Below are the code and all the weights of a small trained network. Each question names an input and a target symbol and asks about switching units off, where a switched-off unit gives its printed mean instead of its output.

import numpy as np


def w(rows, s, z=0):
    codes = np.array(rows[::2]) - 128.0
    scale = np.full(codes.shape[1], s)
    scale[-1] = z or s
    return codes * scale


def f(y):
    return np.maximum(y, 0)


def softmax(a):
    e = np.exp(a - a.max(-1, keepdims=True))
    return e / e.sum(-1, keepdims=True)


def log_softmax(a):
    a = a - a.max(-1, keepdims=True)
    return a - np.log(np.exp(a).sum(-1, keepdims=True))


def net(x, mask):
    ids = ['αβδζηθλμξψω'.index(c) for c in x.split()]
    T = len(ids)
    res = E[ids] + P[:T]
    u = 0
    for l in range(2):
        q, k, v = (res @ M[l].T for M in (Q, K, V))
        z = softmax(np.where(np.tri(T) > 0, q @ k.T / 3**0.5, -1e9)) @ v
        res = res + np.where(mask[u], z, O[l][:, -1]) @ O[l][:, :-1]
        u += 1
        y = f(res @ A[l][:, :-1].T + A[l][:, -1])
        res = res + np.where(mask[u : u + 4], y, B[l][:, -1]) @ B[l][:, :-1]
        u += 4
    return log_softmax(res[-1] @ U[:, :-1].T + U[:, -1])


Q, K, V, O, A, B = {}, {}, {}, {}, {}, {}
E = w([
[100,95,111,203,191,120,179,60],'α',
[169,91,211,111,192,205,180,73],'β',
[119,158,181,133,154,249,209,68],'δ',
[73,86,202,161,173,155,181,112],'ζ',
[188,109,200,60,46,86,137,47],'η',
[227,170,106,79,179,93,73,134],'θ',
[185,105,181,84,56,84,168,174],'λ',
[30,74,203,150,164,133,150,137],'μ',
[131,112,173,144,164,64,164,177],'ξ',
[115,250,132,190,43,54,171,140],'ψ',
[101,197,144,95,207,182,93,233],'ω',
],0.011)
P = w([
[157,42,88,254,132,145,145,131],'0',
[154,89,119,214,149,131,193,148],'1',
[137,115,129,153,175,97,198,143],'2',
[149,174,161,130,173,103,198,154],'3',
[157,206,179,114,159,112,212,162],'4',
[161,239,211,112,161,119,232,172],'5',
],0.0065)
Q[0] = w([
[201,177,188,210,89,47,200,158],'L0H1',
[123,48,33,100,80,111,20,176],'L0H1',
[209,146,212,189,248,169,253,126],'L0H1',
],0.0072)
K[0] = w([
[6,230,167,112,168,128,139,221],'L0H1',
[94,55,23,244,103,185,153,81],'L0H1',
[149,255,152,17,48,37,72,195],'L0H1',
],0.0057)
V[0] = w([
[137,126,149,58,162,219,100,19],'L0H1',
[159,83,199,99,75,83,169,94],'L0H1',
[254,100,107,62,167,129,82,201],'L0H1',
],0.0081)
O[0] = w([
[194,120,130,224,138,203,175,99,3],'L0H1',
[163,59,255,138,19,107,89,173,170],'L0H1',
[228,62,50,54,153,117,132,168,71],'L0H1',
],0.0087,0.0076)
A[0] = w([
[87,99,206,184,55,89,102,126,178],'L0N1',
[114,63,158,123,142,151,159,206,255],'L0N2',
[254,21,159,158,82,144,181,86,110],'L0N3',
[124,168,133,73,155,76,150,175,212],'L0N4',
],0.0056,0.0018)
B[0] = w([
[168,115,213,153,159,131,51,87,254],'L0N1',
[121,129,175,107,211,98,159,214,185],'L0N2',
[193,255,115,128,190,134,79,142,172],'L0N3',
[43,153,111,85,143,152,137,126,218],'L0N4',
],0.0076,0.0084)
Q[1] = w([
[97,167,152,99,121,96,87,106],'L1H1',
[144,93,115,255,85,153,110,85],'L1H1',
[130,74,39,126,25,123,94,69],'L1H1',
],0.0093)
K[1] = w([
[48,248,186,118,73,106,206,133],'L1H1',
[95,27,167,169,222,153,111,94],'L1H1',
[111,110,78,255,174,145,122,167],'L1H1',
],0.0051)
V[1] = w([
[105,21,161,111,215,168,210,217],'L1H1',
[72,99,221,75,170,206,186,252],'L1H1',
[110,250,45,211,178,201,168,187],'L1H1',
],0.004)
O[1] = w([
[143,35,108,201,123,122,74,205,1],'L1H1',
[129,97,122,152,46,198,84,254,234],'L1H1',
[117,151,39,175,150,230,114,87,42],'L1H1',
],0.0075,0.0035)
A[1] = w([
[163,194,100,63,136,107,193,167,218],'L1N1',
[99,115,155,139,143,150,255,151,143],'L1N2',
[153,79,129,77,99,114,137,186,253],'L1N3',
[109,86,147,188,56,178,168,157,179],'L1N4',
],0.0072,0.0028)
B[1] = w([
[75,32,111,150,209,122,137,85,254],'L1N1',
[87,57,148,130,107,174,147,118,203],'L1N2',
[210,145,45,69,100,130,254,120,242],'L1N3',
[158,69,72,208,27,132,151,157,174],'L1N4',
],0.008,0.0063)
U = w([
[157,195,110,134,159,171,2,217,102],'α',
[129,80,159,185,102,134,48,170,76],'β',
[180,64,90,174,164,75,106,53,149],'δ',
[132,133,198,70,132,99,123,54,190],'ζ',
[151,91,121,80,63,110,163,169,147],'η',
[139,59,159,174,106,122,55,171,107],'θ',
[29,137,153,137,141,120,115,98,141],'λ',
[111,115,39,97,178,132,143,107,182],'μ',
[209,172,176,158,186,146,65,150,3],'ξ',
[170,166,110,168,57,197,181,88,104],'ψ',
[199,151,106,133,87,86,124,192,117],'ω',
],0.0054,0.0036)

Each question gives the input, a string of symbols that net reads in full, and the target symbol t.
The units are the heads (3 rows each of Q, K, V and O) and the neurons (one row each of A and B). Each row of codes is followed by its name. A weight is (code - 128) times the scale printed after its matrix; where a second scale follows, it is the last column's (O, A, B and U).
mask holds one flag per unit, layer by layer, with each layer's heads first. A switched-off unit (its flag False) gives its mean, the last column of its rows in O or B, instead of its output. The means were averaged over made-up inputs and are rounded, as every weight is.
A unit's drop is (log p(t) with every unit on - log p(t) with that unit switched off) / (log p(t) with every unit on - log p(t) with every unit switched off).
The circuit of an input: a set's keep is (log p(t) with only the set's units on - log p(t) with every unit switched off) / (log p(t) with every unit on - log p(t) with every unit switched off). Starting from all 10 units, units are removed one at a time, each time the one whose removal leaves the highest keep (on an exact tie, the one counted first), for as long as the keep stays at least 0.8.
circuit, biggest first: the units of the circuit, biggest drop first
most important unit: the unit with the biggest drop
top k neurons: the k neurons with the biggest drops, biggest first
k most important neurons of layer l: the k neurons of layer l with the biggest drops, biggest first
input ξ ξ ω, target μ: top 2 neurons => [L0N1 L1N3]
input ψ δ ω ξ, target μ: most important neuron of layer 0 => [L0N1]
input δ α δ ζ ξ, target η: circuit, biggest first => [L1H1 L1N3 L0H1 L0N3]
input θ ζ ψ λ ω, target μ: circuit, biggest first => [L0H1 L1N1 L0N1]
input ξ λ ζ, target η: circuit, biggest first => [L1N3 L1H1 L0H1]
input δ η η β β, target ξ: circuit, biggest first => [L0H1 L0N3]
input ψ μ λ α β, target η: circuit, biggest first => [L1H1 L1N3 L0H1]
input ψ α ω ζ θ, target μ: circuit, biggest first => [L0H1 L0N1 L1N1]
input ξ μ ξ β, target η: circuit, biggest first => [L1H1 L1N3 L0N1 L0H1]
input ξ η ψ δ ξ λ, target η: circuit, biggest first => [L1N3 L1H1 L0H1]
input δ λ ω, target η: circuit, biggest first => [L1H1 L1N3 L0H1]
input δ δ β μ, target θ: circuit, biggest first => [L1H1 L0H1 L1N4]
input ω θ δ, target μ: circuit, biggest first => [L0H1 L0N1]
input ζ δ η ζ δ, target ξ: most important unit => L0H1
input η δ λ ζ ξ δ, target η: top 2 neurons => [L1N3 L0N1]
input δ β δ ξ δ, target η: 2 most important neurons of layer 0 => [L0N3 L0N1]
input ξ ξ α, target η: 2 most important neurons of layer 0 => [L0N3 L0N1]
input λ ζ ξ, target η: top 2 neurons => [L1N3 L0N2]
input λ ψ ζ ω ω ψ, target μ: top 2 neurons => [L0N1 L1N1]
input ξ β λ ω, target η: most important unit => L1H1
input μ θ ψ ψ ζ θ, target μ: 2 most important neurons of layer 0 => [L0N1 L0N4]
input β μ α λ, target ω: 2 most important neurons of layer 1 => [L1N3 L1N2]
